Below is a small trained network, with its code and all its weights. Each question gives an input and a class and asks what happens when units are switched off, that is, made to give their printed mean instead of their output.

import numpy as np


def w(rows, s, z=0):
    codes = np.array(rows[::2]) - 128.0
    scale = np.full(codes.shape[1], s)
    scale[-1] = z or s
    return codes * scale


def f(y):
    return y / 2 * (1 + np.tanh(0.7978845608 * (y + 0.044715 * y**3)))


def log_softmax(a):
    a = a - a.max(-1, keepdims=True)
    return a - np.log(np.exp(a).sum(-1, keepdims=True))


def net(x, mask):
    res = np.array(x, float).reshape(1, 6) / 4 @ E
    y = f(res @ A[0][:, :-1].T + A[0][:, -1])
    res = res + np.where(mask, y, B[0][:, -1]) @ B[0][:, :-1]
    return log_softmax(res[-1] @ U[:, :-1].T + U[:, -1])


A, B = {}, {}
E = w([
[10,215,165],'x0',
[129,127,127],'x1',
[44,43,129],'x2',
[130,128,129],'x3',
[158,118,254],'x4',
[128,127,128],'x5',
],0.0077)
A[0] = w([
[189,70,7,173],'N1',
[145,136,154,151],'N2',
[218,210,103,239],'N3',
[206,165,118,174],'N4',
[74,167,27,132],'N5',
[77,125,138,99],'N6',
[104,182,95,120],'N7',
[157,87,183,101],'N8',
[186,167,111,221],'N9',
[84,174,215,97],'N10',
[204,80,91,255],'N11',
[143,129,144,131],'N12',
[89,231,123,163],'N13',
[145,88,145,112],'N14',
[139,154,133,169],'N15',
[132,135,137,141],'N16',
[85,59,122,182],'N17',
[181,84,237,92],'N18',
[191,14,135,177],'N19',
[113,175,125,154],'N20',
[32,39,147,161],'N21',
[111,73,115,146],'N22',
[140,119,132,126],'N23',
[110,159,104,112],'N24',
[162,97,146,144],'N25',
[102,128,102,112],'N26',
[71,187,242,88],'N27',
[149,185,129,203],'N28',
[123,131,111,114],'N29',
[80,151,149,145],'N30',
[173,91,49,177],'N31',
],0.013,0.004)
B[0] = w([
[231,45,157,255],'N1',
[123,148,155,146],'N2',
[133,121,251,238],'N3',
[160,124,202,194],'N4',
[57,195,79,222],'N5',
[117,87,106,157],'N6',
[62,149,121,167],'N7',
[133,191,116,168],'N8',
[144,131,201,192],'N9',
[106,46,172,214],'N10',
[241,111,112,236],'N11',
[130,145,142,135],'N12',
[13,152,143,222],'N13',
[140,158,109,145],'N14',
[111,139,158,147],'N15',
[123,131,139,133],'N16',
[167,117,39,194],'N17',
[130,245,99,217],'N18',
[183,220,59,236],'N19',
[79,132,138,162],'N20',
[178,42,63,239],'N21',
[154,126,62,163],'N22',
[137,136,127,130],'N23',
[91,137,115,145],'N24',
[156,162,128,158],'N25',
[115,127,92,142],'N26',
[111,15,205,245],'N27',
[83,151,182,178],'N28',
[122,129,118,129],'N29',
[86,91,123,177],'N30',
[189,89,158,211],'N31',
],0.029,0.0083)
U = w([
[207,32,186,253],'0',
[24,251,153,95],'1',
[203,253,172,146],'2',
[103,113,187,163],'3',
[226,104,102,61],'4',
[47,128,19,77],'5',
[200,234,39,63],'6',
],0.0054,0.0017)

Each question gives the input, the list of numbers given to net, and the class t.
The units are the neurons (one row each of A and B). Each row of codes is followed by its name. A weight is (code - 128) times the scale printed after its matrix; where a second scale follows, it is the last column's (A, B and U).
mask holds one flag per neuron, in row order. A switched-off neuron (its flag False) gives its mean, the last column of its row in B, instead of its output. The means were averaged over made-up inputs and are rounded, as every weight is.
A unit's drop is (log p(t) with every unit on - log p(t) with that unit switched off) / (log p(t) with every unit on - log p(t) with every unit switched off).
The circuit of an input: a set's keep is (log p(t) with only the set's units on - log p(t) with every unit switched off) / (log p(t) with every unit on - log p(t) with every unit switched off). Starting from the 12 units with the biggest drops (on a tie, the unit counted first), units are removed one at a time, each time the one whose removal leaves the highest keep (on an exact tie, the one counted first), for as long as the keep stays at least 0.8.
circuit, biggest first: the units of the circuit, biggest drop first
unit that matters most: the unit with the biggest drop
k most important neurons: the k neurons with the biggest drops, biggest first
drop when u is switched off: that unit's drop, to one decimal
input [4,-8,6,6,0,7], class 5: circuit, biggest first : (N1 N3)
input [-1,4,2,7,8,6], class 6: circuit, biggest first : (N3 N18)
input [7,-2,-1,-4,2,0], class 3: circuit, biggest first : (N27 N13 N1)
input [0,7,-5,7,7,7], class 2: circuit, biggest first : (N18)
input [-6,8,8,3,1,8], class 6: 2 most important neurons : (N19 N27)
input [7,6,-6,0,0,6], class 1: 3 most important neurons : (N13 N1 N21)
input [6,-4,-6,-6,5,-3], class 3: 2 most important neurons : (N27 N13)
input [-6,-4,5,-2,-3,8], class 4: 2 most important neurons : (N1 N19)
input [1,-4,-1,-1,1,-1], class 3: 4 most important neurons : (N1 N5 N19 N18)
input [7,7,-3,6,5,6], class 3: 3 most important neurons : (N27 N13 N1)
input [2,5,7,1,-1,0], class 5: 2 most important neurons : (N1 N11)
input [1,4,-8,-1,1,-5], class 3: drop when N5 is switched off : 0.2
input [7,7,0,1,-3,-4], class 1: drop when N13 is switched off : 0.2
input [4,-6,1,8,-1,8], class 5: unit that matters most : N3
input [2,3,-8,4,-7,1], class 1: drop when N5 is switched off : 0.1
input [3,4,-1,2,1,-1], class 3: drop when N5 is switched off : 0.2
